Below are the code and all the weights of a small trained network. Each question names an input and a class and asks about switching units off, where a switched-off unit gives its printed mean instead of its output.

import numpy as np


def w(rows, s, z=0):
    codes = np.array(rows[::2]) - 128.0
    scale = np.full(codes.shape[1], s)
    scale[-1] = z or s
    return codes * scale


def norm(h):
    return h / np.sqrt((h * h).mean(-1, keepdims=True) + 1e-5)


def f(y):
    return y / 2 * (1 + np.tanh(0.7978845608 * (y + 0.044715 * y**3)))


def log_softmax(a):
    a = a - a.max(-1, keepdims=True)
    return a - np.log(np.exp(a).sum(-1, keepdims=True))


def net(x, mask):
    res = np.array(x, float).reshape(1, 6) / 4 @ E
    u = 0
    for l in range(4):
        y = f(norm(res) @ A[l][:, :-1].T + A[l][:, -1])
        res = res + np.where(mask[u : u + 6], y, B[l][:, -1]) @ B[l][:, :-1]
        u += 6
    return log_softmax(norm(res)[-1] @ U[:, :-1].T + U[:, -1])


A, B = {}, {}
E = w([
[110,146,74,143,136,111],'x0',
[128,140,60,53,99,146],'x1',
[120,145,66,164,70,113],'x2',
[187,252,118,144,72,189],'x3',
[168,94,178,148,45,78],'x4',
[218,106,108,120,107,147],'x5',
],0.0026)
A[0] = w([
[141,188,132,194,70,166,54],'L0N0',
[94,137,94,218,117,108,4],'L0N1',
[142,100,43,133,65,91,67],'L0N2',
[133,135,142,148,123,129,95],'L0N3',
[130,115,137,141,126,147,90],'L0N4',
[128,3,111,73,196,123,44],'L0N5',
],0.0045,0.0021)
B[0] = w([
[171,205,70,169,123,8,211],'L0N0',
[251,148,142,104,176,180,94],'L0N1',
[72,51,183,185,96,192,175],'L0N2',
[148,132,117,124,163,114,105],'L0N3',
[173,141,147,102,159,102,95],'L0N4',
[109,243,103,161,107,50,249],'L0N5',
],0.0027,0.0011)
A[1] = w([
[63,130,196,169,139,91,116],'L1N0',
[147,123,235,145,82,135,98],'L1N1',
[171,122,194,193,255,123,126],'L1N2',
[140,54,180,101,128,74,67],'L1N3',
[71,99,194,99,124,96,4],'L1N4',
[96,164,110,141,152,144,91],'L1N5',
],0.0052,0.0027)
B[1] = w([
[119,33,118,21,64,150,205],'L1N0',
[65,137,24,159,210,111,182],'L1N1',
[79,25,99,244,4,216,251],'L1N2',
[165,184,87,76,231,36,154],'L1N3',
[206,86,167,69,140,115,118],'L1N4',
[120,190,84,89,154,96,146],'L1N5',
],0.0031,0.0018)
A[2] = w([
[171,126,62,104,111,139,188],'L2N0',
[64,50,170,206,126,52,117],'L2N1',
[204,74,187,145,99,46,18],'L2N2',
[132,195,180,171,89,164,55],'L2N3',
[185,25,222,142,36,159,4],'L2N4',
[182,139,215,109,254,147,48],'L2N5',
],0.0035,0.0016)
B[2] = w([
[45,106,232,150,148,94,197],'L2N0',
[75,33,143,36,56,162,248],'L2N1',
[73,163,65,76,229,57,121],'L2N2',
[184,244,83,124,131,105,150],'L2N3',
[55,114,4,141,199,139,154],'L2N4',
[170,120,120,188,38,153,69],'L2N5',
],0.0029,0.0014)
A[3] = w([
[62,181,78,98,166,130,114],'L3N0',
[79,130,254,151,158,129,97],'L3N1',
[103,183,144,77,145,175,159],'L3N2',
[123,104,212,83,172,195,111],'L3N3',
[199,152,98,63,104,213,95],'L3N4',
[151,89,162,77,170,80,8],'L3N5',
],0.0055,0.0016)
B[3] = w([
[147,154,61,199,254,131,254],'L3N0',
[121,7,3,126,39,98,135],'L3N1',
[104,64,78,80,206,76,254],'L3N2',
[129,96,70,126,12,60,171],'L3N3',
[14,25,204,54,119,94,252],'L3N4',
[218,206,156,105,197,43,131],'L3N5',
],0.0035,0.00095)
U = w([
[182,250,143,201,54,121,184],'0',
[173,116,171,187,148,145,1],'1',
[157,176,212,36,98,199,51],'2',
[229,145,179,65,185,45,59],'3',
[84,81,110,201,67,235,103],'4',
[69,208,61,122,255,153,168],'5',
[70,19,125,69,124,66,235],'6',
],0.0098,0.0039)

Each question gives the input, the list of numbers given to net, and the class t.
The units are the neurons (one row each of A and B). Each row of codes is followed by its name. A weight is (code - 128) times the scale printed after its matrix; where a second scale follows, it is the last column's (A, B and U).
mask holds one flag per neuron, layer by layer. A switched-off neuron (its flag False) gives its mean, the last column of its row in B, instead of its output. The means were averaged over made-up inputs and are rounded, as every weight is.
A unit's drop is (log p(t) with every unit on - log p(t) with that unit switched off) / (log p(t) with every unit on - log p(t) with every unit switched off).
The circuit of an input: a set's keep is (log p(t) with only the set's units on - log p(t) with every unit switched off) / (log p(t) with every unit on - log p(t) with every unit switched off). Starting from the 12 units with the biggest drops (on a tie, the unit counted first), units are removed one at a time, each time the one whose removal leaves the highest keep (on an exact tie, the one counted first), for as long as the keep stays at least 0.8.
units of the circuit, in order: the units of the circuit, biggest drop first
most important unit: the unit with the biggest drop
top k neurons: the k neurons with the biggest drops, biggest first
k most important neurons of layer l: the k neurons of layer l with the biggest drops, biggest first
input [-8,1,-4,1,-8,-6], class 6: units of the circuit, in order -> [L3N3, L3N1]
input [3,3,-8,-8,8,8], class 3: top 2 neurons -> [L1N3, L3N5]
input [-8,4,-2,3,-6,5], class 6: units of the circuit, in order -> [L3N4]
input [3,0,6,1,0,1], class 0: 2 most important neurons of layer 0 -> [L0N0, L0N1]
input [7,-4,-2,1,1,8], class 4: units of the circuit, in order -> [L1N2, L3N5]
input [-2,4,-7,-6,6,3], class 3: units of the circuit, in order -> [L1N3, L3N5]
input [1,-7,-2,5,3,-5], class 4: top 2 neurons -> [L1N2, L0N5]
input [7,-2,-8,4,7,-3], class 6: top 3 neurons -> [L1N1, L2N1, L0N5]
input [-5,-4,-3,3,1,-4], class 4: top 2 neurons -> [L1N2, L3N4]
input [-8,2,-4,3,-6,-1], class 6: units of the circuit, in order -> [L3N4, L3N3]
input [7,1,-4,-4,3,3], class 3: units of the circuit, in order -> [L3N5, L1N3]
input [-8,7,-2,-5,-2,4], class 3: top 2 neurons -> [L3N5, L0N5]
input [8,-5,2,0,1,1], class 4: top 2 neurons -> [L1N2, L0N5]
input [4,2,3,-1,3,7], class 4: most important unit -> L0N2
input [7,-2,-6,8,-6,8], class 2: top 2 neurons -> [L3N4, L1N1]
input [6,0,-8,-3,-6,2], class 4: 3 most important neurons of layer 2 -> [L2N2, L2N3, L2N4]
input [-1,-7,-2,4,-5,7], class 4: top 2 neurons -> [L1N2, L0N5]
input [-3,5,7,0,4,-2], class 4: top 2 neurons -> [L0N2, L0N5]
input [-6,-1,-8,-7,8,5], class 3: 3 most important neurons of layer 3 -> [L3N5, L3N4, L3N2]
input [-7,-7,-4,1,2,2], class 4: most important neuron of layer 1 -> [L1N2]
